Below are the code and all the weights of a small trained network. Each question names an input and a class and asks about switching units off, where a switched-off unit gives its printed mean instead of its output.

import numpy as np


def w(rows, s, z=0):
    codes = np.array(rows[::2]) - 128.0
    scale = np.full(codes.shape[1], s)
    scale[-1] = z or s
    return codes * scale


def f(y):
    return y / 2 * (1 + np.tanh(0.7978845608 * (y + 0.044715 * y**3)))


def log_softmax(a):
    a = a - a.max(-1, keepdims=True)
    return a - np.log(np.exp(a).sum(-1, keepdims=True))


def net(x, mask):
    res = np.array(x, float).reshape(1, 7) / 4 @ E
    y = f(res @ A[0][:, :-1].T + A[0][:, -1])
    res = res + np.where(mask, y, B[0][:, -1]) @ B[0][:, :-1]
    return log_softmax(res[-1] @ U[:, :-1].T + U[:, -1])


A, B = {}, {}
E = w([
[128,129,129],'x0',
[128,125,126],'x1',
[128,129,129],'x2',
[126,128,127],'x3',
[128,194,29],'x4',
[128,130,130],'x5',
[254,141,144],'x6',
],0.0073)
A[0] = w([
[133,75,198,59],'N0',
[129,208,7,87],'N1',
[138,160,9,102],'N2',
[131,43,179,65],'N3',
[218,102,106,223],'N4',
[11,121,114,74],'N5',
[254,122,139,85],'N6',
[139,53,138,95],'N7',
[125,31,188,62],'N8',
[177,153,161,254],'N9',
[89,125,185,52],'N10',
[20,100,110,78],'N11',
[29,122,132,99],'N12',
[127,220,27,145],'N13',
],0.0075,0.0065)
B[0] = w([
[233,90,185,128],'N0',
[179,76,229,178],'N1',
[186,70,230,166],'N2',
[219,101,192,131],'N3',
[96,142,88,235],'N4',
[255,182,68,151],'N5',
[181,173,46,166],'N6',
[143,145,153,123],'N7',
[203,98,198,138],'N8',
[68,128,81,255],'N9',
[242,108,131,111],'N10',
[238,164,50,148],'N11',
[179,175,66,149],'N12',
[140,58,210,204],'N13',
],0.0086,0.0056)
U = w([
[214,51,247,25],'0',
[233,222,46,2],'1',
[66,121,139,200],'2',
[74,136,138,187],'3',
[73,98,122,175],'4',
[82,133,141,160],'5',
[77,127,133,136],'6',
],0.012,0.0068)

Each question gives the input, the list of numbers given to net, and the class t.
The units are the neurons (one row each of A and B). Each row of codes is followed by its name. A weight is (code - 128) times the scale printed after its matrix; where a second scale follows, it is the last column's (A, B and U).
mask holds one flag per neuron, in row order. A switched-off neuron (its flag False) gives its mean, the last column of its row in B, instead of its output. The means were averaged over made-up inputs and are rounded, as every weight is.
A unit's drop is (log p(t) with every unit on - log p(t) with that unit switched off) / (log p(t) with every unit on - log p(t) with every unit switched off).
The circuit of an input: a set's keep is (log p(t) with only the set's units on - log p(t) with every unit switched off) / (log p(t) with every unit on - log p(t) with every unit switched off). Starting from the 12 units with the biggest drops (on a tie, the unit counted first), units are removed one at a time, each time the one whose removal leaves the highest keep (on an exact tie, the one counted first), for as long as the keep stays at least 0.8.
units of the circuit, in order: the units of the circuit, biggest drop first
top k neurons: the k neurons with the biggest drops, biggest first
drop of u: that unit's drop, to one decimal
input [3,-6,-7,-8,8,0,-2], class 0: units of the circuit, in order => N1; N2
input [2,-6,2,-7,-2,-6,-7], class 1: top 2 neurons => N5; N11
input [3,0,2,7,-3,2,7], class 1: units of the circuit, in order => N6
input [1,-3,-3,2,7,5,2], class 0: units of the circuit, in order => N1; N13
input [4,1,-5,0,-8,0,-8], class 0: units of the circuit, in order => N8; N3
input [5,3,-6,3,-2,4,-8], class 1: units of the circuit, in order => N5; N11
input [0,2,-5,-3,-3,1,-8], class 1: top 3 neurons => N5; N11; N12
input [-3,-3,3,0,-3,-2,-8], class 1: top 3 neurons => N5; N11; N12
input [1,5,-7,7,7,-1,2], class 0: drop of N4 => 0.0
input [1,-4,-4,3,-4,-4,-7], class 1: drop of N12 => 0.1
input [1,-3,-4,-7,7,2,-7], class 0: drop of N13 => 0.3
input [4,4,-6,-6,8,-1,5], class 0: drop of N1 => 0.2
